Below are the code and all the weights of a small trained network. Each question names an input and a target symbol and asks about switching units off, where a switched-off unit gives its printed mean instead of its output.

import numpy as np


def w(rows, s, z=0):
    codes = np.array(rows[::2]) - 128.0
    scale = np.full(codes.shape[1], s)
    scale[-1] = z or s
    return codes * scale


def f(y):
    return np.maximum(y, 0)


def softmax(a):
    e = np.exp(a - a.max(-1, keepdims=True))
    return e / e.sum(-1, keepdims=True)


def log_softmax(a):
    a = a - a.max(-1, keepdims=True)
    return a - np.log(np.exp(a).sum(-1, keepdims=True))


def net(x, mask):
    ids = ['βεημξπσψω'.index(c) for c in x.split()]
    T = len(ids)
    res = E[ids] + P[:T]
    u = 0
    for l in range(3):
        r = res
        for j in range(2):
            rows = slice(2 * j, 2 * j + 2)
            q, k, v = (r @ M[l][rows].T for M in (Q, K, V))
            z = softmax(np.where(np.tri(T) > 0, q @ k.T / 2**0.5, -1e9)) @ v
            o = O[l][rows]
            res = res + np.where(mask[u + j], z, o[:, -1]) @ o[:, :-1]
        u += 2
        y = f(res @ A[l][:, :-1].T + A[l][:, -1])
        res = res + np.where(mask[u : u + 4], y, B[l][:, -1]) @ B[l][:, :-1]
        u += 4
    return log_softmax(res[-1] @ U[:, :-1].T + U[:, -1])


Q, K, V, O, A, B = {}, {}, {}, {}, {}, {}
E = w([
[105,126,75],'β',
[158,134,86],'ε',
[180,215,171],'η',
[54,91,119],'μ',
[88,118,254],'ξ',
[123,161,153],'π',
[149,65,178],'σ',
[106,121,159],'ψ',
[168,230,87],'ω',
],0.016)
P = w([
[140,161,193],'0',
[202,73,92],'1',
[70,125,100],'2',
[146,104,142],'3',
[235,122,174],'4',
[21,153,75],'5',
[161,120,164],'6',
[235,116,171],'7',
[4,164,63],'8',
[168,122,172],'9',
[241,143,198],'10',
[2,150,54],'11',
[172,68,118],'12',
],0.0087)
Q[0] = w([
[151,69,186],'0.h1',
[2,22,98],'0.h1',
[196,95,183],'0.h2',
[182,76,138],'0.h2',
],0.0059)
K[0] = w([
[169,123,225],'0.h1',
[1,24,99],'0.h1',
[102,211,189],'0.h2',
[253,78,116],'0.h2',
],0.0076)
V[0] = w([
[153,101,115],'0.h1',
[114,251,81],'0.h1',
[33,154,149],'0.h2',
[2,124,162],'0.h2',
],0.0069)
O[0] = w([
[225,117,171,77],'0.h1',
[127,2,11,255],'0.h1',
[98,208,180,154],'0.h2',
[125,146,50,122],'0.h2',
],0.0057,0.0015)
A[0] = w([
[227,110,217,62],'0.n1',
[22,125,221,175],'0.n2',
[97,88,86,111],'0.n3',
[151,205,1,3],'0.n4',
],0.0065,0.0038)
B[0] = w([
[93,61,113,208],'0.n1',
[110,32,166,255],'0.n2',
[146,215,68,150],'0.n3',
[254,187,121,167],'0.n4',
],0.0073,0.0041)
Q[1] = w([
[78,228,175],'1.h1',
[3,100,165],'1.h1',
[81,92,117],'1.h2',
[114,133,181],'1.h2',
],0.0076)
K[1] = w([
[163,76,168],'1.h1',
[89,2,179],'1.h1',
[83,203,138],'1.h2',
[115,109,166],'1.h2',
],0.0093)
V[1] = w([
[1,57,202],'1.h1',
[210,246,186],'1.h1',
[156,187,113],'1.h2',
[147,17,224],'1.h2',
],0.0056)
O[1] = w([
[54,122,88,187],'1.h1',
[254,151,194,142],'1.h1',
[158,106,186,92],'1.h2',
[251,74,2,251],'1.h2',
],0.0052,0.0033)
A[1] = w([
[83,164,254,17],'1.n1',
[189,77,81,218],'1.n2',
[179,148,99,252],'1.n3',
[197,80,113,121],'1.n4',
],0.0088,0.0034)
B[1] = w([
[138,61,185,148],'1.n1',
[87,202,254,253],'1.n2',
[153,236,79,250],'1.n3',
[114,114,207,223],'1.n4',
],0.0069,0.0056)
Q[2] = w([
[1,228,203],'2.h1',
[118,119,79],'2.h1',
[39,83,230],'2.h2',
[206,225,211],'2.h2',
],0.0052)
K[2] = w([
[65,106,148],'2.h1',
[194,60,133],'2.h1',
[181,112,2],'2.h2',
[86,32,91],'2.h2',
],0.0072)
V[2] = w([
[133,182,98],'2.h1',
[63,34,254],'2.h1',
[179,148,143],'2.h2',
[116,59,114],'2.h2',
],0.0085)
O[2] = w([
[136,169,124,104],'2.h1',
[148,2,153,254],'2.h1',
[197,88,168,147],'2.h2',
[250,45,14,95],'2.h2',
],0.0076,0.0057)
A[2] = w([
[43,81,144,26],'2.n1',
[81,161,244,85],'2.n2',
[91,109,123,253],'2.n3',
[106,169,132,186],'2.n4',
],0.011,0.0039)
B[2] = w([
[176,111,2,233],'2.n1',
[201,171,111,251],'2.n2',
[78,173,226,196],'2.n3',
[79,218,108,162],'2.n4',
],0.011)
U = w([
[52,167,105,244],'β',
[151,153,140,61],'ε',
[189,154,144,34],'η',
[101,145,11,113],'μ',
[194,86,21,119],'ξ',
[113,114,209,253],'π',
[191,78,194,22],'σ',
[122,120,135,192],'ψ',
[156,172,65,128],'ω',
],0.011,0.0062)

Each question gives the input, a string of symbols that net reads in full, and the target symbol t.
The units are the heads (2 rows each of Q, K, V and O) and the neurons (one row each of A and B). Each row of codes is followed by its name. A weight is (code - 128) times the scale printed after its matrix; where a second scale follows, it is the last column's (O, A, B and U).
mask holds one flag per unit, layer by layer, with each layer's heads first. A switched-off unit (its flag False) gives its mean, the last column of its rows in O or B, instead of its output. The means were averaged over made-up inputs and are rounded, as every weight is.
A unit's drop is (log p(t) with every unit on - log p(t) with that unit switched off) / (log p(t) with every unit on - log p(t) with every unit switched off).
The circuit of an input: a set's keep is (log p(t) with only the set's units on - log p(t) with every unit switched off) / (log p(t) with every unit on - log p(t) with every unit switched off). Starting from the 12 units with the biggest drops (on a tie, the unit counted first), units are removed one at a time, each time the one whose removal leaves the highest keep (on an exact tie, the one counted first), for as long as the keep stays at least 0.8.
units of the circuit, in order: the units of the circuit, biggest drop first
top k neurons: the k neurons with the biggest drops, biggest first
top k neurons in layer l: the k neurons of layer l with the biggest drops, biggest first
which heads matter: for each layer, one digit per head in row order, 1 if its drop is at least 0.15 and else 0, layers parted by /
input ε σ ω β η ε, target β: units of the circuit, in order : (2.n1)
input β η η σ π π μ ω ε μ, target ω: top 2 neurons : (2.n1; 2.n2)
input ξ μ π, target μ: top 2 neurons in layer 0 : (0.n2; 0.n4)
input σ π ω η β, target η: top 3 neurons : (1.n2; 2.n1; 1.n4)
input ψ ω ξ π ξ σ η ε, target σ: which heads matter : 00 / 10 / 00
input η σ β π π ω ε η β ω ξ, target η: which heads matter : 00 / 00 / 11
input π ξ ξ ξ ψ π, target ξ: units of the circuit, in order : (2.h1; 2.n1; 0.n2)
input π ω η η β ω ξ η π, target ξ: which heads matter : 00 / 11 / 10
input η ω ξ η ξ ε ξ ξ ε, target ξ: top 2 neurons : (0.n4; 0.n2)
input ω μ σ σ η, target σ: units of the circuit, in order : (2.n1; 1.h1; 2.n4)
input ξ ε β β, target β: top 4 neurons : (2.n1; 2.n2; 0.n2; 1.n4)
input η ω μ η π ψ ξ μ ξ μ, target ξ: units of the circuit, in order : (2.n1; 2.h1; 1.h1)
input μ ψ μ, target μ: which heads matter : 00 / 10 / 00
input η π ξ σ η, target σ: top 3 neurons : (2.n1; 1.n2; 1.n4)
input μ ψ η β ε ε, target β: units of the circuit, in order : (2.n1; 2.n2)
input η η ω η ξ η η ξ η, target ξ: which heads matter : 00 / 00 / 01
input ψ ψ μ ξ β ε ξ ψ, target π: which heads matter : 00 / 11 / 00
input μ ε ξ η π π μ η μ μ μ ψ, target μ: top 3 neurons : (2.n1; 0.n2; 1.n3)
input σ ξ ξ, target ξ: units of the circuit, in order : (2.n1; 0.n2; 2.h1)
input μ ε ω π ε, target η: units of the circuit, in order : (1.h1; 1.n2; 0.n4)
input η ω β ψ ψ π β μ ξ, target ξ: units of the circuit, in order : (2.n1; 2.h1; 0.n2)
